Below are the code and all the weights of a small trained network. Each question names an input and a class and asks about switching units off, where a switched-off unit gives its printed mean instead of its output.

import numpy as np


def w(rows, s, z=0):
    codes = np.array(rows[::2]) - 128.0
    scale = np.full(codes.shape[1], s)
    scale[-1] = z or s
    return codes * scale


def f(y):
    return np.maximum(y, 0)


def log_softmax(a):
    a = a - a.max(-1, keepdims=True)
    return a - np.log(np.exp(a).sum(-1, keepdims=True))


def net(x, mask):
    res = np.array(x, float).reshape(1, 5) / 4 @ E
    y = f(res @ A[0][:, :-1].T + A[0][:, -1])
    res = res + np.where(mask, y, B[0][:, -1]) @ B[0][:, :-1]
    return log_softmax(res[-1] @ U[:, :-1].T + U[:, -1])


A, B = {}, {}
E = w([
[104,203,207,154],'x0',
[129,111,141,145],'x1',
[218,143,179,68],'x2',
[129,119,135,137],'x3',
[69,102,182,6],'x4',
],0.014)
A[0] = w([
[238,94,89,118,210],'n1',
[127,102,174,51,58],'n2',
[115,139,109,94,133],'n3',
[135,125,174,53,97],'n4',
[101,187,152,92,129],'n5',
[97,205,194,156,130],'n6',
[119,161,96,193,175],'n7',
[18,103,127,105,136],'n8',
[211,151,176,163,147],'n9',
[161,36,50,96,254],'n10',
[226,181,112,125,143],'n11',
[232,151,133,140,126],'n12',
[145,76,86,111,208],'n13',
[79,156,67,191,202],'n14',
[109,174,166,144,129],'n15',
[58,38,115,91,147],'n16',
[208,118,212,39,72],'n17',
[135,85,205,83,95],'n18',
[90,214,214,164,154],'n19',
[130,79,73,158,157],'n20',
[184,121,154,104,127],'n21',
[147,109,168,77,75],'n22',
[123,193,172,150,157],'n23',
[4,115,146,118,129],'n24',
[47,118,106,104,156],'n25',
[194,94,158,53,121],'n26',
],0.015,0.0076)
B[0] = w([
[211,98,76,165,227],'n1',
[76,153,98,141,199],'n2',
[96,103,103,118,153],'n3',
[106,147,102,143,203],'n4',
[110,134,145,140,185],'n5',
[121,165,185,120,211],'n6',
[91,188,127,159,217],'n7',
[104,52,157,32,220],'n8',
[186,177,165,109,207],'n9',
[141,63,39,139,248],'n10',
[215,126,158,129,207],'n11',
[251,69,174,97,204],'n12',
[147,80,45,126,197],'n13',
[11,218,62,188,244],'n14',
[114,175,217,57,177],'n15',
[115,61,118,122,220],'n16',
[108,177,104,143,239],'n17',
[48,183,75,135,197],'n18',
[89,173,228,106,234],'n19',
[123,129,84,132,206],'n20',
[181,182,87,166,178],'n21',
[91,150,96,154,176],'n22',
[135,188,175,120,195],'n23',
[81,98,185,65,227],'n24',
[108,89,114,99,201],'n25',
[117,156,78,153,209],'n26',
],0.011,0.017)
U = w([
[93,168,29,197,252],'0',
[63,248,151,183,110],'1',
[137,41,118,32,106],'2',
[105,112,218,23,107],'3',
[228,102,111,141,42],'4',
[212,175,216,87,70],'5',
],0.012,0.0031)

Each question gives the input, the list of numbers given to net, and the class t.
The units are the neurons (one row each of A and B). Each row of codes is followed by its name. A weight is (code - 128) times the scale printed after its matrix; where a second scale follows, it is the last column's (A, B and U).
mask holds one flag per neuron, in row order. A switched-off neuron (its flag False) gives its mean, the last column of its row in B, instead of its output. The means were averaged over made-up inputs and are rounded, as every weight is.
A unit's drop is (log p(t) with every unit on - log p(t) with that unit switched off) / (log p(t) with every unit on - log p(t) with every unit switched off).
The circuit of an input: a set's keep is (log p(t) with only the set's units on - log p(t) with every unit switched off) / (log p(t) with every unit on - log p(t) with every unit switched off). Starting from the 12 units with the biggest drops (on a tie, the unit counted first), units are removed one at a time, each time the one whose removal leaves the highest keep (on an exact tie, the one counted first), for as long as the keep stays at least 0.8.
circuit, biggest first: the units of the circuit, biggest drop first
top k neurons: the k neurons with the biggest drops, biggest first
drop when u is switched off: that unit's drop, to one decimal
input [0,-7,4,-2,2], class 0: circuit, biggest first	(n19)
input [2,-2,1,-5,8], class 1: top 4 neurons	(n18, n17, n2, n4)
input [1,3,-4,4,-3], class 1: top 2 neurons	(n10, n1)
input [-4,-2,1,1,5], class 0: top 2 neurons	(n12, n26)
input [-4,-6,6,-8,0], class 4: top 3 neurons	(n14, n12, n11)
input [-8,-3,-8,6,1], class 2: top 2 neurons	(n8, n16)
input [-1,-6,0,8,5], class 2: top 2 neurons	(n14, n8)
input [-5,1,8,-7,1], class 0: drop when n22 is switched off	0.2
input [8,-3,-6,4,1], class 3: drop when n24 is switched off	0.3
input [3,3,0,0,1], class 3: drop when n14 is switched off	0.8
